In the rows, 128 means zero.
Each row of numbers stands for one element and depends on some of the facts below. Use the named rows to name the rest.

How the elements are related:
ψ: belongs to class; Λ: is of sort; γ: uses; Ξ: points at
(bafo, ψ, d); (barulus, ψ, f); (beli, ψ, a)
(bena, ψ, d); (bitrogrik, ψ, d); (bizen, ψ, f)
(brivuson, ψ, a); (brugu, ψ, d); (dogra, ψ, a)
(drabur, ψ, f); (draskun, ψ, c); (drelemal, ψ, c)
(dreruge, ψ, e); (drivir, ψ, a); (droskur, ψ, c)
(druklum, ψ, c); (drulir, ψ, f); (druto, ψ, e)
(dutri, ψ, a); (flatril, ψ, f); (flazelum, ψ, d)
(fleko, ψ, d); (flesken, ψ, f); (fligrem, ψ, a)
(flitrasis, ψ, f); (flogom, ψ, f); (fola, ψ, a)
(foplos, ψ, f); (fufle, ψ, d); (fuple, ψ, c)
(gapuflil, ψ, e); (gaton, ψ, d); (gefi, ψ, e)
(gilam, ψ, f); (gilen, ψ, a); (gomu, ψ, a)
(gredrubrim, ψ, b); (gresan, ψ, b); (grisa, ψ, c)
(grisovi, ψ, f); (groso, ψ, d); (katrabun, ψ, f)
(kele, ψ, c); (kestus, ψ, b); (ketol, ψ, c)
(kifa, ψ, d); (klabro, ψ, d); (klaflak, ψ, a)
(klebal, ψ, e); (klifler, ψ, a); (kliskos, ψ, e)
(kloklum, ψ, b); (klomo, ψ, d); (korol, ψ, e)
(kuflun, ψ, d); (lavis, ψ, c); (librutris, ψ, e)
(lobres, ψ, c); (lukla, ψ, e); (madun, ψ, f)
(mufal, ψ, c); (nebem, ψ, c); (nopu, ψ, a)
(paflan, ψ, e); (palu, ψ, d); (pigram, ψ, f)
(pilis, ψ, a); (pitrus, ψ, e); (plaflak, ψ, a)
(plitri, ψ, a); (plodu, ψ, a); (plogek, ψ, b)
(ploter, ψ, a); (pogim, ψ, d); (raskol, ψ, f)
(rese, ψ, f); (riflis, ψ, f); (ropeplel, ψ, a)
(rugrim, ψ, e); (sapak, ψ, b); (seflem, ψ, e)
(sestim, ψ, b); (sibril, ψ, a); (sigok, ψ, a)
(sisom, ψ, e); (skaplufan, ψ, b); (skelon, ψ, b)
(skodir, ψ, b); (soplos, ψ, f); (sovutren, ψ, f)
(stagosto, ψ, a); (stete, ψ, f); (suda, ψ, f)
(sutribu, ψ, b); (tistalum, ψ, c); (tridrak, ψ, b)
(trolor, ψ, c); (trosku, ψ, f); (trugro, ψ, a)
(tute, ψ, d); (vadam, ψ, a); (vuputri, ψ, f)
(vuska, ψ, c); (zedeflok, ψ, d); (zetrak, ψ, c)
(zikan, ψ, b); (bafo, Λ, h); (barulus, Λ, h)
(beli, Λ, g); (bena, Λ, g); (bitrogrik, Λ, g)
(bizen, Λ, h); (brivuson, Λ, h); (brugu, Λ, h)
(dogra, Λ, g); (drabur, Λ, g); (draskun, Λ, i)
(drelemal, Λ, g); (dreruge, Λ, i); (drivir, Λ, g)
(droskur, Λ, g); (druklum, Λ, h); (drulir, Λ, g)
(druto, Λ, g); (dutri, Λ, g); (flatril, Λ, i)
(flazelum, Λ, i); (fleko, Λ, g); (flesken, Λ, g)
(fligrem, Λ, i); (flitrasis, Λ, i); (flogom, Λ, h)
(fola, Λ, g); (foplos, Λ, h); (fufle, Λ, i)
(fuple, Λ, g); (gapuflil, Λ, g); (gaton, Λ, g)
(gefi, Λ, i); (gilam, Λ, g); (gilen, Λ, i)
(gomu, Λ, g); (gredrubrim, Λ, g); (gresan, Λ, g)
(grisa, Λ, g); (grisovi, Λ, g); (groso, Λ, g)
(katrabun, Λ, h); (kele, Λ, i); (kestus, Λ, i)
(ketol, Λ, g); (kifa, Λ, i); (klabro, Λ, g)
(klaflak, Λ, i); (klebal, Λ, g); (klifler, Λ, h)
(kliskos, Λ, i); (kloklum, Λ, g); (klomo, Λ, h)
(korol, Λ, i); (kuflun, Λ, i); (lavis, Λ, i)
(librutris, Λ, g); (lobres, Λ, i); (lukla, Λ, g)
(madun, Λ, g); (mufal, Λ, g); (nebem, Λ, g)
(nopu, Λ, h); (paflan, Λ, g); (palu, Λ, g)
(pigram, Λ, i); (pilis, Λ, h); (pitrus, Λ, h)
(plaflak, Λ, i); (plitri, Λ, g); (plodu, Λ, h)
(plogek, Λ, g); (ploter, Λ, h); (pogim, Λ, h)
(raskol, Λ, h); (rese, Λ, h); (riflis, Λ, g)
(ropeplel, Λ, g); (rugrim, Λ, g); (sapak, Λ, g)
(seflem, Λ, h); (sestim, Λ, i); (sibril, Λ, g)
(sigok, Λ, g); (sisom, Λ, g); (skaplufan, Λ, i)
(skelon, Λ, g); (skodir, Λ, h); (soplos, Λ, i)
(sovutren, Λ, g); (stagosto, Λ, g); (stete, Λ, g)
(suda, Λ, h); (sutribu, Λ, h); (tistalum, Λ, g)
(tridrak, Λ, i); (trolor, Λ, h); (trosku, Λ, g)
(trugro, Λ, h); (tute, Λ, h); (vadam, Λ, g)
(vuputri, Λ, i); (vuska, Λ, h); (zedeflok, Λ, h)
(zetrak, Λ, g); (zikan, Λ, h); (bena, γ, druto)
(bena, γ, rese); (bena, γ, flogom); (bena, γ, beli)
(bena, γ, gilen); (bena, γ, barulus); (bena, γ, plitri)
(bena, γ, trosku); (bena, γ, fufle); (brugu, γ, lukla)
(brugu, γ, ketol); (brugu, γ, gilam); (brugu, γ, riflis)
(drabur, γ, druklum); (drabur, γ, trolor); (flatril, γ, groso)
(flatril, γ, sigok); (flatril, γ, raskol); (flatril, γ, bizen)
(fligrem, γ, rese); (fligrem, γ, foplos); (fligrem, γ, mufal)
(fola, γ, druklum); (fola, γ, ropeplel); (fola, γ, klomo)
(fola, γ, gefi); (fuple, γ, dutri); (gapuflil, γ, lukla)
(gapuflil, γ, droskur); (gapuflil, γ, gefi); (gaton, γ, sestim)
(gaton, γ, tute); (grisa, γ, skodir); (kele, γ, druto)
(kele, γ, paflan); (kele, γ, flazelum); (kestus, γ, suda)
(kestus, γ, bitrogrik); (kifa, γ, drivir); (kifa, γ, paflan)
(kifa, γ, pitrus); (kifa, γ, palu); (klabro, γ, fufle)
(klabro, γ, klomo); (kliskos, γ, sutribu); (kloklum, γ, beli)
(kloklum, γ, plodu); (kloklum, γ, plogek); (kloklum, γ, drulir)
(madun, γ, suda); (madun, γ, draskun); (madun, γ, plaflak)
(nebem, γ, librutris); (nebem, γ, gomu); (nebem, γ, brivuson)
(nebem, γ, plodu); (nebem, γ, pogim); (nebem, γ, trosku)
(nebem, γ, fufle); (nopu, γ, barulus); (nopu, γ, trugro)
(nopu, γ, dreruge); (nopu, γ, flesken); (nopu, γ, flazelum)
(sisom, γ, tridrak); (sisom, γ, plitri); (sisom, γ, tute)
(soplos, γ, skelon); (sovutren, γ, stete); (sovutren, γ, sutribu)
(sovutren, γ, groso); (sovutren, γ, ploter); (sovutren, γ, trosku)
(zikan, γ, vuputri); (zikan, γ, dreruge); (zikan, γ, trolor)
(zikan, γ, plogek); (bafo, Ξ, barulus); (barulus, Ξ, stete)
(bena, Ξ, vadam); (bizen, Ξ, druklum); (bizen, Ξ, vuputri)
(dogra, Ξ, stete); (drelemal, Ξ, skelon); (drelemal, Ξ, seflem)
(drelemal, Ξ, trugro); (dreruge, Ξ, klifler); (dreruge, Ξ, klomo)
(drivir, Ξ, lobres); (droskur, Ξ, paflan); (druklum, Ξ, grisovi)
(dutri, Ξ, seflem); (dutri, Ξ, vuska); (flatril, Ξ, zedeflok)
(fleko, Ξ, drelemal); (fleko, Ξ, sovutren); (flesken, Ξ, vuputri)
(fligrem, Ξ, sibril); (fligrem, Ξ, gomu); (fligrem, Ξ, tute)
(flitrasis, Ξ, drivir); (flitrasis, Ξ, raskol); (flogom, Ξ, paflan)
(flogom, Ξ, drulir); (fola, Ξ, fufle); (foplos, Ξ, klaflak)
(fufle, Ξ, fleko); (fuple, Ξ, nebem); (gapuflil, Ξ, plodu)
(gapuflil, Ξ, rugrim); (gapuflil, Ξ, grisovi); (gaton, Ξ, lobres)
(gefi, Ξ, klomo); (gilam, Ξ, vuska); (gilam, Ξ, klomo)
(gomu, Ξ, flogom); (gredrubrim, Ξ, paflan); (gredrubrim, Ξ, grisa)
(gredrubrim, Ξ, zetrak); (gresan, Ξ, suda); (gresan, Ξ, grisa)
(grisa, Ξ, kuflun); (grisa, Ξ, tute); (grisa, Ξ, drulir)
(groso, Ξ, flogom); (groso, Ξ, ketol); (groso, Ξ, lobres)
(katrabun, Ξ, gresan); (katrabun, Ξ, beli); (katrabun, Ξ, tridrak)
(katrabun, Ξ, lavis); (katrabun, Ξ, trolor); (klabro, Ξ, droskur)
(klabro, Ξ, ketol); (klabro, Ξ, brivuson); (klaflak, Ξ, vuputri)
(klebal, Ξ, stete); (klebal, Ξ, ketol); (klebal, Ξ, klifler)
(klifler, Ξ, vuputri); (klifler, Ξ, tute); (kloklum, Ξ, gaton)
(kloklum, Ξ, ploter); (klomo, Ξ, gresan); (klomo, Ξ, skaplufan)
(korol, Ξ, druklum); (librutris, Ξ, lobres); (librutris, Ξ, foplos)
(lukla, Ξ, draskun); (madun, Ξ, pilis); (nebem, Ξ, foplos)
(paflan, Ξ, drulir); (palu, Ξ, lavis); (palu, Ξ, mufal)
(pigram, Ξ, stagosto); (pigram, Ξ, drelemal); (pilis, Ξ, gomu)
(pilis, Ξ, plogek); (plaflak, Ξ, skelon); (plaflak, Ξ, pilis)
(plitri, Ξ, ploter); (plodu, Ξ, tridrak); (plodu, Ξ, pigram)
(plogek, Ξ, groso); (pogim, Ξ, fleko); (pogim, Ξ, raskol)
(raskol, Ξ, ketol); (raskol, Ξ, kuflun); (rese, Ξ, pitrus)
(rese, Ξ, trugro); (rese, Ξ, ploter); (riflis, Ξ, bafo)
(riflis, Ξ, gomu); (riflis, Ξ, ploter); (ropeplel, Ξ, vuska)
(sapak, Ξ, kuflun); (sapak, Ξ, tute); (sapak, Ξ, drulir)
(seflem, Ξ, kuflun); (sestim, Ξ, flogom); (sibril, Ξ, grisa)
(sigok, Ξ, zedeflok); (sigok, Ξ, beli); (sigok, Ξ, trugro)
(sigok, Ξ, soplos); (sigok, Ξ, fligrem); (sisom, Ξ, dutri)
(skaplufan, Ξ, drivir); (skaplufan, Ξ, grisa); (skaplufan, Ξ, zetrak)
(skelon, Ξ, lobres); (skodir, Ξ, sisom); (suda, Ξ, druklum)
(suda, Ξ, ploter); (sutribu, Ξ, fligrem); (tistalum, Ξ, sibril)
(tistalum, Ξ, groso); (tistalum, Ξ, klaflak); (tridrak, Ξ, stete)
(trosku, Ξ, sibril); (trugro, Ξ, paflan); (tute, Ξ, flogom)
(tute, Ξ, druklum); (tute, Ξ, paflan); (tute, Ξ, klaflak)
(vadam, Ξ, plogek); (vuputri, Ξ, grisovi); (vuska, Ξ, foplos)
(vuska, Ξ, drulir); (zedeflok, Ξ, vuska); (zedeflok, Ξ, trugro)
(zetrak, Ξ, lobres); (zetrak, Ξ, kuflun)

Known rows:
[151 104 150 161 195 131  76 104 164 115 140 148 111 130 172 178 111]: dutri
[171  84 126 130 175 141 105 120 146 105 120 126 108 160 181 169 133]: ropeplel
[129 121 133 148 144 126 108 125 177 121 106 135 130 101 173 160  99]: sibril
[ 88 100 138  89  96 153 151 121  77 123 159 126 125 166  89 123 129]: zikan
[127  97 147 140 147 116 109 118  91 100 160 122 121 160 130 119 163]: librutris
[116 223 114 165  96 115 102 113 167 146 110 151 114  96  99 106 166]: draskun
[140 176  99 122 107 138 108 158 147 113 100 172 124  90 142 107 117]: skaplufan
[153 108 169 120 136 159 149  96  85 124 175 103 130 102 132  95 115]: bena
[122 123 139  92 132 116 164 147 146 120 199 128 170 140  97 151  83]: zedeflok
[119 105 148  99 126 180 115  93  76 131 129  94 131 130 123  75 151]: drabur
[101 133 129 100 100 107 177 135 140 133 171 118 159 152  76 130 110]: bafo
[117 117 137 111  97 111 163 120 133 135 134 151 146 165  84 129 136]: trolor
[137 101 129  63  95  95 207 144 145 122 168 138 176 169 112 132 114]: klomo
[141 104  81 107 121  76 170 132 117 105 116 126 148 182 103 145 148]: barulus
[151 188 114 176 103 125 120 134 137 119  76 145 127  84 109 116 125]: kele
[123  95 107 104 158 135 130 139 119 110 121  92 116 155 154 132 166]: lukla
[127 124 155 130 152 124  96  98 132 104 167 119 123 123 137 126  83]: fuple
[120 124 142 134 136 127 150  99 141 153 126 110 126 126 118 123 152]: ketol
[105  97 186 126 140 124 108 135 141 110 197 141 175  91 135 132 100]: zetrak
[167 174  43  81 100 135 113 156  90 119  48 131 118 108 162  77  95]: vuputri
[135 107 122 109 202 141 143 189 159 128 131 116 124 120 191 124 142]: paflan
[112 216 117 131  78 163 102 114 113 147  92 138 121  77  98  76 154]: soplos
[114 101 107  69  93  72 145 153 113 129 132 141 147 159 119 146  94]: foplos

Name these rows:
[159 106 177 158 140 119 101  90  89  88 162 141 119 116 149 129  99] -> nebem
[130 130 144 164 136 160 117  61  94 142 104 101 108 130 103  91 187] -> stete
[139 103 149 119 152 163 121 103  72  98 155 125  85 141 149 103 134] -> kloklum
[155 185 115 200 111 107 109 117 164 166  45 177 111 111 141 150 172] -> gilen
[163  97 128 124 145 122 125 109 114 115 102 115 138 111 153 108 137] -> trosku
[ 94 115 200 124 124 126 162 113  91 165 222 128 175 121 115  86 107] -> gaton
[146  93 118 148 120  72 132 129 146 118 124 163 137 181 123 196 147] -> plodu
[170 194 117 155 132 147 171 140 145 172 112 149 146 115 119  69 154] -> flazelum
[ 89 115 114  83 101  86 117 142 134  83 156 143 150 144  77 166 121] -> seflem
[145 134 160 135 158 164 153 103 133 135 179 102 131 123 132  92 111] -> fleko
[117  93 110  80  88  97 188 209 122 160 146 165 172 119 142 133 116] -> flogom
[127 186  91 131 130 127 131 169 132 161  95 180 103 107 134 100 142] -> sestim
[144 184  71 149 102 115  73 152 139 132  49 135  85 109 172 159  93] -> klaflak
[155 199  97 172 108 161  86 141  98  98  88 112 124  86 127 127 111] -> flatril
[144  99 129 107 159 126 165 148 145 132 151 128 138 116 179 129 123] -> droskur
[102 130 129 131 152 130  97 108 120 108 142 103  95 148 111 109 154] -> klebal
[107  97 150 149  95 117 132 133 131 143 118 127 128 156 108 198 114] -> nopu
[119  96 100  94 144 155 116 125  74 100 119  71  93 149 140 124 128] -> gapuflil
[146  81 135 141 144 147 115 114 120  97 121 118 122 145 169 172 119] -> fola
[118 108  84 100  79  98 146 142 101 117 102 108 147 144  92 159  90] -> bizen
[122 119 145 145 162 132 131 103 127 137 102 123 105 144 124 107 178] -> druto
[ 92 159 165 124 151 172 134  83 147 176 166  98 131 111 112  64 176] -> bitrogrik
[203 171 101 152 120 113 159 133 133 136 114 165 136 128 137  83 154] -> fufle

